Below is a small trained network, with its code and all its weights. Each question gives an input and a class and asks what happens when units are switched off, that is, made to give their printed mean instead of their output.

import numpy as np


def w(rows, s, z=0):
    codes = np.array(rows[::2]) - 128.0
    scale = np.full(codes.shape[1], s)
    scale[-1] = z or s
    return codes * scale


def norm(h):
    return h / np.sqrt((h * h).mean(-1, keepdims=True) + 1e-5)


def f(y):
    return y / 2 * (1 + np.tanh(0.7978845608 * (y + 0.044715 * y**3)))


def log_softmax(a):
    a = a - a.max(-1, keepdims=True)
    return a - np.log(np.exp(a).sum(-1, keepdims=True))


def net(x, mask):
    res = np.array(x, float).reshape(1, 7) / 4 @ E
    u = 0
    for l in range(4):
        y = f(norm(res) @ A[l][:, :-1].T + A[l][:, -1])
        res = res + np.where(mask[u : u + 7], y, B[l][:, -1]) @ B[l][:, :-1]
        u += 7
    return log_softmax(norm(res)[-1] @ U[:, :-1].T + U[:, -1])


A, B = {}, {}
E = w([
[192,101,167,254,149],'x0',
[128,129,127,128,128],'x1',
[128,127,128,127,127],'x2',
[130,133,126,128,133],'x3',
[129,128,128,129,128],'x4',
[111,148,21,153,127],'x5',
[209,106,64,58,131],'x6',
],0.0071)
A[0] = w([
[162,93,141,55,108,103],'0.n0',
[255,65,213,202,181,3],'0.n1',
[186,103,161,255,165,96],'0.n2',
[117,156,181,189,126,188],'0.n3',
[225,8,121,202,241,167],'0.n4',
[187,190,126,45,77,191],'0.n5',
[82,155,59,173,139,227],'0.n6',
],0.0067,0.0021)
B[0] = w([
[180,102,113,40,214,152],'0.n0',
[141,2,140,93,105,240],'0.n1',
[79,102,150,197,193,236],'0.n2',
[82,200,148,51,127,182],'0.n3',
[181,140,201,225,33,253],'0.n4',
[131,85,177,121,179,177],'0.n5',
[86,94,104,105,75,181],'0.n6',
],0.0079,0.0053)
A[1] = w([
[103,237,203,173,113,102],'1.n0',
[205,191,96,57,96,150],'1.n1',
[154,123,114,146,84,67],'1.n2',
[52,132,126,95,206,191],'1.n3',
[89,124,122,211,87,150],'1.n4',
[2,67,203,232,89,4],'1.n5',
[127,100,213,94,146,172],'1.n6',
],0.0079,0.0017)
B[1] = w([
[157,98,73,49,155,166],'1.n0',
[55,40,141,180,216,143],'1.n1',
[190,180,152,162,156,129],'1.n2',
[136,119,158,200,31,178],'1.n3',
[135,215,35,56,193,183],'1.n4',
[124,98,116,142,196,254],'1.n5',
[142,254,198,78,140,188],'1.n6',
],0.0069,0.0071)
A[2] = w([
[89,26,115,221,119,128],'2.n0',
[18,209,120,76,136,152],'2.n1',
[149,179,221,170,169,112],'2.n2',
[225,128,113,178,49,106],'2.n3',
[43,221,165,115,1,132],'2.n4',
[169,226,149,29,148,4],'2.n5',
[67,55,84,108,61,141],'2.n6',
],0.0092,0.0022)
B[2] = w([
[117,209,30,33,108,217],'2.n0',
[175,94,191,142,85,254],'2.n1',
[1,38,183,73,120,217],'2.n2',
[247,169,80,130,36,176],'2.n3',
[128,174,190,146,61,226],'2.n4',
[188,227,135,79,118,175],'2.n5',
[128,89,112,144,156,181],'2.n6',
],0.0067,0.0057)
A[3] = w([
[55,156,129,57,1,63],'3.n0',
[86,247,76,208,247,104],'3.n1',
[114,136,189,34,68,70],'3.n2',
[226,25,43,144,186,217],'3.n3',
[60,117,122,238,6,95],'3.n4',
[71,214,164,137,157,82],'3.n5',
[208,121,162,37,173,3],'3.n6',
],0.0082,0.0028)
B[3] = w([
[80,210,135,81,160,221],'3.n0',
[185,56,99,178,163,174],'3.n1',
[175,114,67,206,127,237],'3.n2',
[90,151,137,114,44,253],'3.n3',
[136,160,77,112,254,222],'3.n4',
[133,150,87,150,60,155],'3.n5',
[168,138,85,147,198,173],'3.n6',
],0.0099,0.0046)
U = w([
[115,233,226,123,52,174],'0',
[29,251,75,104,228,1],'1',
[221,127,134,53,248,146],'2',
[37,60,66,49,70,201],'3',
[26,53,235,162,202,88],'4',
[114,74,45,225,211,165],'5',
[223,29,207,160,67,70],'6',
[199,196,49,178,33,121],'7',
],0.019,0.0035)

Each question gives the input, the list of numbers given to net, and the class t.
The units are the neurons (one row each of A and B). Each row of codes is followed by its name. A weight is (code - 128) times the scale printed after its matrix; where a second scale follows, it is the last column's (A, B and U).
mask holds one flag per neuron, layer by layer. A switched-off neuron (its flag False) gives its mean, the last column of its row in B, instead of its output. The means were averaged over made-up inputs and are rounded, as every weight is.
A unit's drop is (log p(t) with every unit on - log p(t) with that unit switched off) / (log p(t) with every unit on - log p(t) with every unit switched off).
The circuit of an input: a set's keep is (log p(t) with only the set's units on - log p(t) with every unit switched off) / (log p(t) with every unit on - log p(t) with every unit switched off). Starting from the 12 units with the biggest drops (on a tie, the unit counted first), units are removed one at a time, each time the one whose removal leaves the highest keep (on an exact tie, the one counted first), for as long as the keep stays at least 0.8.
units of the circuit, in order: the units of the circuit, biggest drop first
most important unit: the unit with the biggest drop
top k neurons: the k neurons with the biggest drops, biggest first
top k neurons in layer l: the k neurons of layer l with the biggest drops, biggest first
drop when u is switched off: that unit's drop, to one decimal
input [0,-3,-8,-4,5,1,-8], class 1: units of the circuit, in order => [3.n4]
input [8,-5,-2,6,1,-2,-3], class 4: top 2 neurons => [0.n2 2.n2]
input [-5,-4,8,5,-7,0,2], class 2: top 2 neurons => [0.n5 0.n0]
input [4,-2,1,-6,2,-4,0], class 4: top 3 neurons => [0.n2 2.n2 0.n3]
input [-2,1,-5,-8,4,8,2], class 3: top 2 neurons => [0.n4 1.n6]
input [1,8,-7,4,3,2,-4], class 5: top 2 neurons => [1.n5 2.n2]
input [-5,5,8,3,-8,-5,1], class 2: top 2 neurons => [0.n0 0.n2]
input [0,5,0,-2,8,-8,1], class 2: top 3 neurons in layer 2 => [2.n5 2.n1 2.n4]
input [0,0,-2,4,-6,6,5], class 3: top 2 neurons in layer 1 => [1.n1 1.n3]
input [-1,-5,1,-4,-4,1,6], class 3: top 2 neurons => [1.n1 3.n3]
input [7,-3,8,-1,1,1,6], class 7: top 2 neurons in layer 3 => [3.n3 3.n1]
input [-2,-7,-7,7,8,1,7], class 3: top 3 neurons => [1.n1 3.n3 1.n6]
input [-8,5,7,1,-7,-3,0], class 0: top 2 neurons in layer 3 => [3.n4 3.n0]
input [-8,8,4,1,0,-8,3], class 2: most important unit => 0.n0
input [-1,7,-3,4,-3,2,-7], class 1: top 2 neurons => [0.n4 3.n4]
input [1,7,-3,1,0,1,7], class 7: top 2 neurons => [3.n3 0.n3]
input [-8,-8,-8,-4,1,-5,1], class 2: top 2 neurons in layer 3 => [3.n6 3.n3]
input [0,6,7,-3,-8,-5,2], class 2: top 2 neurons in layer 1 => [1.n6 1.n3]
input [-1,-7,1,-4,1,8,8], class 3: drop when 1.n1 is switched off => 0.2
input [8,7,-8,0,-6,-8,-3], class 4: most important unit => 0.n2
input [-2,3,6,-6,4,-6,2], class 2: drop when 0.n0 is switched off => 1.4
input [-1,4,-1,-2,3,4,8], class 3: drop when 1.n1 is switched off => 0.4
input [-7,-1,6,-6,-6,-3,4], class 2: drop when 2.n2 is switched off => 0.0
